[-1.951, -0.663, 2.079, 2.078, 0.877, -0.350, 0.106, -1.855, -0.409, 1.955, 0.630, 1.379, -0.174, -1.123, -0.932, -4.792, 0.300, -0.896, -0.010, -0.525, -0.858, -6.300, -1.370, 1.241, 1.098, 1.422, 0.148, 1.226, -0.125, -0.694, -0.749, 0.817, 0.583, 0.048, -0.651, -0.053, -0.366]
B + J
[-1.969, 0.367, -0.661, 1.294, -0.227, 0.684, 0.673, 1.019, -0.137, 0.720, -0.353, 0.177, -0.333, -0.591, -0.163, 0.653, -0.098, 0.108, -0.555, 0.271, 0.850, 0.578, -0.186, -0.072, -3.378, -1.020, -0.081, 0.028, 0.362, -0.461, 0.275, -0.527, 2.570, 0.579, 0.290, 0.125, -0.588]
K + J
[-2.631, 1.227, 0.375, 0.484, -0.319, 1.331, 0.175, 0.550, 1.155, 0.785, -1.620, 1.908, -0.161, -1.377, 0.331, 1.265, -0.389, 0.789, -0.400, 0.509, -0.265, 0.058, 0.234, -0.260, -3.038, -1.081, -0.223, 0.100, -0.158, -0.374, 0.380, 0.213, 4.634, -0.756, 0.432, 0.655, 0.220]
K + J
[-2.960, 0.219, 0.849, 2.091, -1.033, 0.608, -0.246, 0.238, -0.242, 0.900, 0.411, 3.129, -0.637, -0.343, -0.360, -2.542, 0.455, -0.744, -1.540, -0.164, -0.723, -4.032, -0.797, -1.039, -3.883, 0.572, -0.880, -0.352, 0.229, 0.005, 0.275, 0.444, 4.419, 0.686, 1.053, 0.224, 1.810]
F + J
[1.547, 0.363, 1.571, -0.670, -0.543, -0.498, 0.562, 3.557, 0.334, -0.346, 0.032, 0.476, -0.870, 0.071, 0.844, -0.183, -2.251, 0.124, -0.111, 0.911, -3.771, -5.524, -0.400, -1.176, 5.130, -0.264, -1.196, -1.204, 1.158, 0.315, 0.841, 0.793, 0.452, 1.800, -0.982, -0.464, 0.137]
B + P
[-0.520, -1.257, 1.254, 2.847, 1.950, -0.123, -0.800, -1.260, -1.141, 2.378, 1.021, 3.394, 0.118, 0.679, 1.555, -3.218, 0.239, 0.689, 0.323, 0.459, -2.428, -8.446, -2.708, 0.329, 0.892, 1.327, -0.346, 1.250, 0.228, -0.447, 0.320, 0.239, 2.644, 1.312, -3.319, 0.264, 0.170]
B + J
[-2.714, 0.542, -0.249, 0.475, -1.645, 0.503, -1.987, 3.911, 0.347, 1.106, -1.460, 0.826, -1.160, 0.784, 1.023, 4.137, -1.388, -0.508, -0.769, -0.510, -1.551, -1.456, 0.039, -1.522, -2.147, -0.966, -0.143, -1.099, -1.295, -0.858, 0.830, -0.113, 4.994, 2.169, 1.219, -0.434, 0.960]
K + J
[0.576, -0.636, 1.236, 1.882, -1.331, 0.204, -0.199, -1.337, -0.768, 0.936, 0.053, 1.987, -0.500, 0.887, -0.387, -1.411, 0.404, 2.483, -0.410, 1.167, -3.014, -2.973, -0.733, -0.006, 2.938, 0.919, 0.480, -0.153, 1.756, -0.449, 0.873, 0.224, 2.805, 7.930, -0.778, 0.154, -0.289]
B + X
[-1.478, -0.106, 0.256, 6.922, -1.144, 1.328, -1.516, -0.960, -0.877, 2.069, -1.092, 2.128, -0.499, 0.297, -0.133, 0.184, -0.613, -1.030, -0.353, -0.053, -0.115, -0.431, -0.038, -0.288, -3.889, -1.881, 0.328, -1.206, -0.458, -0.519, 0.154, 0.119, 4.903, 1.498, 0.393, 0.714, 2.728]
F + X
[-1.328, -1.169, 1.586, 1.808, 1.211, 0.057, -0.551, 0.181, -0.577, 0.613, 1.129, -0.106, -0.956, -0.019, -0.619, -4.777, -0.497, -0.324, 0.469, 0.349, -2.095, -7.150, -0.906, -0.378, 6.000, 1.215, 2.448, 0.608, -0.840, -0.275, 0.753, 1.056, -0.898, 1.916, -0.709, -0.492, 0.729]
B + J
[-0.853, 1.923, -0.854, -0.062, -2.023, 0.122, -1.640, 4.587, 0.560, 0.475, -1.377, 1.023, -0.379, -1.046, 0.594, 2.745, -0.366, -0.421, -0.374, -0.819, -1.841, -1.828, -0.231, -1.805, -2.986, -0.574, -0.269, -1.266, 1.257, -0.344, -0.032, -0.167, 5.952, 1.106, 0.748, 0.618, -0.388]
K + X
[-1.406, -0.138, 1.027, 3.097, 0.738, 0.308, -1.965, -3.841, -1.847, 1.342, 1.941, 2.527, 0.479, 0.238, -1.478, -5.374, 0.008, -0.206, 0.477, 0.541, -1.598, -6.490, -1.017, 0.852, 4.712, 1.162, 0.097, 1.344, 1.508, 0.270, 0.398, 0.186, 1.424, 1.294, -1.010, -0.080, -0.076]
B + J
[-1.016, -0.790, -0.384, 2.252, 0.130, 0.091, -0.290, -3.159, -1.246, 1.457, 0.357, 2.359, 0.186, -0.363, 0.052, -3.910, 3.875, 0.643, 0.542, 1.367, -1.892, -4.951, -1.008, 0.027, -0.933, 1.115, -0.336, 0.220, 1.553, 0.645, 0.060, 0.212, 1.061, 0.365, -0.758, -0.681, 0.139]
B + X
[0.596, 0.258, -0.348, 1.750, -0.126, -0.264, -0.319, -0.818, -1.405, 3.741, 1.063, -0.039, 0.059, 1.873, -0.076, -1.316, -0.472, -0.620, 1.005, -0.232, -0.468, -3.512, -0.569, 1.819, 4.706, 0.383, 0.385, 0.067, 1.577, -0.007, -0.100, -0.447, 0.829, 1.770, -1.082, 0.580, -0.290]
B + P
[0.057, 0.423, 0.434, -4.562, 0.379, 0.088, 0.046, 4.605, 0.706, 0.617, -0.330, -1.130, 0.132, 0.970, 0.378, 2.904, -0.700, -0.329, -0.586, -0.546, -0.520, 2.094, 0.938, -0.148, 4.577, -0.388, 0.157, -1.387, -0.803, 0.034, 1.018, -0.135, -0.423, 1.240, -0.581, 0.361, 0.624]
K + P
[-1.662, 0.509, -0.058, 0.766, 0.263, 0.615, -0.359, 2.618, 0.161, -0.329, 0.741, 0.184, -0.135, 0.306, -0.153, 1.261, -0.956, -0.435, 0.366, -0.033, 1.027, -1.133, 0.354, -0.284, -3.025, 0.483, -0.213, -1.115, -0.014, -0.009, 0.333, -0.846, 5.962, 1.118, 2.014, 0.479, 0.114]
K + J
[-3.848, 0.342, 1.270, 0.833, 0.686, 1.280, -1.133, 1.483, -0.300, 1.957, 0.566, 1.839, -0.777, -0.351, 1.091, 1.160, -1.272, -0.401, -0.732, -0.327, -0.974, -4.109, -0.786, -0.524, 0.251, -1.056, 0.505, 0.367, 0.554, 0.057, 0.898, -1.022, 3.742, 0.420, 1.590, 0.366, 2.136]
K + J
[0.442, -0.523, -0.284, 2.477, -0.238, 0.505, -1.219, -1.768, -1.385, 0.566, 1.401, 1.366, -0.164, 1.615, -0.431, -2.339, -0.550, -0.131, 0.205, 0.168, -1.686, -6.047, -1.467, 0.128, 1.480, 0.757, -0.315, -0.542, 0.300, -0.075, 0.869, 0.029, 2.345, 1.237, -0.934, -0.038, -1.049]
B + X
[-1.680, -0.145, 1.019, 2.691, 0.854, 0.198, -0.854, -3.362, -1.386, 0.350, 1.072, 2.902, -0.765, 0.562, -0.621, -4.212, -0.359, -1.134, 0.586, 0.405, -1.525, -2.312, -0.323, 0.056, 1.325, 1.464, 0.072, 0.724, -1.274, -0.671, -0.035, 0.410, 1.697, 0.623, -1.491, 0.355, -0.581]
B + J
